Here is a tiny trained network, its code and every weight. The questions are about switching its units off for an input and a class, where a switched-off unit gives its printed mean instead of its output.

import numpy as np


def w(rows, s, z=0):
    codes = np.array(rows[::2]) - 128.0
    scale = np.full(codes.shape[1], s)
    scale[-1] = z or s
    return codes * scale


def f(y):
    return y / 2 * (1 + np.tanh(0.7978845608 * (y + 0.044715 * y**3)))


def log_softmax(a):
    a = a - a.max(-1, keepdims=True)
    return a - np.log(np.exp(a).sum(-1, keepdims=True))


def net(x, mask):
    res = np.array(x, float).reshape(1, 4) / 4 @ E
    y = f(res @ A[0][:, :-1].T + A[0][:, -1])
    res = res + np.where(mask, y, B[0][:, -1]) @ B[0][:, :-1]
    return log_softmax(res[-1] @ U[:, :-1].T + U[:, -1])


A, B = {}, {}
E = w([
[62,79,183,34,70,196,99,185,51,59,233,199],'x0',
[167,37,210,154,105,43,195,87,88,253,207,148],'x1',
[136,47,180,16,85,69,65,187,207,141,53,37],'x2',
[50,31,49,179,193,151,47,198,47,215,125,75],'x3',
],0.005)
A[0] = w([
[176,51,175,148,131,42,176,97,104,196,204,150,170],'n1',
[103,217,54,112,187,196,73,166,152,36,76,111,83],'n2',
[130,56,205,172,108,58,180,72,103,201,185,129,75],'n3',
[208,149,209,124,39,69,203,83,175,136,165,182,126],'n4',
[40,56,24,174,168,144,55,165,38,211,126,65,58],'n5',
[187,168,91,199,191,87,175,118,186,170,63,67,79],'n6',
[163,168,189,77,56,129,197,95,175,57,164,190,131],'n7',
[197,141,83,176,164,78,172,80,199,180,48,79,113],'n8',
[178,60,211,168,135,38,155,83,105,199,172,142,43],'n9',
[117,204,58,79,149,187,70,159,182,57,73,77,64],'n10',
[163,183,68,197,167,169,183,66,59,131,195,208,82],'n11',
[175,79,183,19,60,71,94,176,200,118,53,37,82],'n12',
[65,100,167,50,56,205,124,192,95,84,213,207,110],'n13',
[114,203,63,190,171,192,137,91,89,79,148,176,33],'n14',
[185,193,213,113,45,108,197,26,185,87,124,162,78],'n15',
[110,189,59,120,158,221,60,147,161,61,57,94,94],'n16',
[153,214,165,114,96,127,165,103,204,61,112,151,62],'n17',
[100,40,158,39,86,49,63,186,173,135,64,45,94],'n18',
[54,56,168,22,85,180,85,221,2,116,202,207,123],'n19',
[127,215,100,223,160,158,218,61,59,113,178,190,64],'n20',
[158,144,53,221,170,87,142,110,171,203,58,44,144],'n21',
[82,31,145,162,184,76,137,116,73,216,175,88,140],'n22',
[172,178,74,184,173,74,149,80,182,181,72,71,62],'n23',
[178,83,194,159,113,77,192,95,66,206,171,120,48],'n24',
[88,154,80,242,176,160,163,88,46,120,182,232,56],'n25',
[71,45,61,193,198,170,56,205,43,221,142,89,72],'n26',
[196,199,171,86,68,98,175,52,184,90,116,182,7],'n27',
],0.0047,0.0022)
B[0] = w([
[47,98,70,99,161,89,173,157,45,59,66,137,223],'n1',
[68,94,95,73,187,13,163,182,24,58,41,173,211],'n2',
[61,87,103,84,161,87,170,193,29,65,42,160,202],'n3',
[97,158,43,96,168,141,80,201,120,138,70,185,217],'n4',
[195,225,53,184,105,212,13,227,210,213,51,247,233],'n5',
[177,99,190,197,26,179,156,55,38,27,116,56,211],'n6',
[175,237,41,215,84,216,51,130,154,159,100,140,220],'n7',
[179,112,165,174,66,209,152,70,44,61,147,49,222],'n8',
[92,105,92,59,182,76,177,201,30,57,49,201,197],'n9',
[71,70,132,85,196,49,182,210,38,72,74,166,193],'n10',
[221,40,208,37,186,90,164,172,192,207,210,36,223],'n11',
[229,75,219,52,212,78,127,171,199,224,241,26,209],'n12',
[185,110,174,190,14,205,192,24,37,23,119,48,225],'n13',
[179,60,211,33,198,44,180,194,110,155,164,101,194],'n14',
[166,232,49,158,128,209,21,200,187,178,66,203,227],'n15',
[67,69,97,73,194,46,186,207,49,64,64,207,202],'n16',
[135,173,73,136,155,123,53,177,121,178,38,211,190],'n17',
[212,74,218,58,180,122,119,178,222,221,237,39,210],'n18',
[198,136,153,227,18,230,141,18,39,43,126,44,253],'n19',
[227,42,213,48,203,109,120,178,179,224,236,42,233],'n20',
[156,147,153,203,45,220,139,49,75,43,111,55,238],'n21',
[69,165,46,103,159,119,80,188,106,125,64,196,214],'n22',
[170,117,205,196,33,208,163,82,35,38,109,40,206],'n23',
[83,82,123,94,177,67,183,183,37,79,58,179,189],'n24',
[238,72,223,60,186,119,122,182,202,215,222,30,221],'n25',
[226,232,36,187,93,214,4,207,232,211,62,215,241],'n26',
[228,247,71,190,93,198,25,214,183,209,48,221,197],'n27',
],0.0048,0.0049)
U = w([
[159,233,36,205,118,211,24,182,222,216,57,235,61],'0',
[160,107,204,229,6,226,187,18,30,28,131,28,40],'1',
[195,42,235,31,231,67,152,164,229,235,236,27,38],'2',
[23,73,72,57,225,15,204,179,20,45,32,228,57],'3',
[65,130,67,159,123,142,150,55,156,112,157,98,226],'4',
[22,113,131,236,124,26,187,3,242,180,201,221,1],'5',
],0.0063,0.0052)

Each question gives the input, the list of numbers given to net, and the class t.
The units are the neurons (one row each of A and B). Each row of codes is followed by its name. A weight is (code - 128) times the scale printed after its matrix; where a second scale follows, it is the last column's (A, B and U).
mask holds one flag per neuron, in row order. A switched-off neuron (its flag False) gives its mean, the last column of its row in B, instead of its output. The means were averaged over made-up inputs and are rounded, as every weight is.
A unit's drop is (log p(t) with every unit on - log p(t) with that unit switched off) / (log p(t) with every unit on - log p(t) with every unit switched off).
The circuit of an input: a set's keep is (log p(t) with only the set's units on - log p(t) with every unit switched off) / (log p(t) with every unit on - log p(t) with every unit switched off). Starting from the 12 units with the biggest drops (on a tie, the unit counted first), units are removed one at a time, each time the one whose removal leaves the highest keep (on an exact tie, the one counted first), for as long as the keep stays at least 0.8.
circuit, biggest first: the units of the circuit, biggest drop first
top k neurons: the k neurons with the biggest drops, biggest first
drop when u is switched off: that unit's drop, to one decimal
input [5,3,-8,-8], class 0: top 4 neurons -> n7, n15, n27, n4
input [6,8,2,-8], class 0: circuit, biggest first -> n15
input [-1,-8,-8,3], class 2: top 3 neurons -> n25, n20, n11
input [4,-6,-6,-5], class 2: circuit, biggest first -> n20, n14
input [-3,-4,6,5], class 2: top 2 neurons -> n18, n12
input [5,6,1,4], class 3: circuit, biggest first -> n22, n1
input [5,1,-6,2], class 2: top 2 neurons -> n25, n11
input [-5,-6,7,2], class 2: top 2 neurons -> n12, n18
input [-3,-1,-3,2], class 4: top 4 neurons -> n19, n13, n12, n18
input [-4,3,8,8], class 0: top 3 neurons -> n5, n26, n22
input [7,2,4,6], class 1: top 3 neurons -> n19, n13, n15
input [-6,6,0,-1], class 1: top 2 neurons -> n8, n21
input [4,3,-5,-4], class 2: top 2 neurons -> n20, n11
input [-7,6,5,-4], class 1: circuit, biggest first -> n8
input [5,-3,7,-2], class 2: top 2 neurons -> n12, n18
input [-8,-3,6,-7], class 1: top 2 neurons -> n8, n6
input [-1,-6,5,-3], class 3: drop when n20 is switched off -> 0.3
input [-2,3,3,1], class 4: drop when n20 is switched off -> 1.1
input [5,-2,0,2], class 1: drop when n19 is switched off -> 0.1
input [4,4,-4,-6], class 0: drop when n9 is switched off -> 0.0
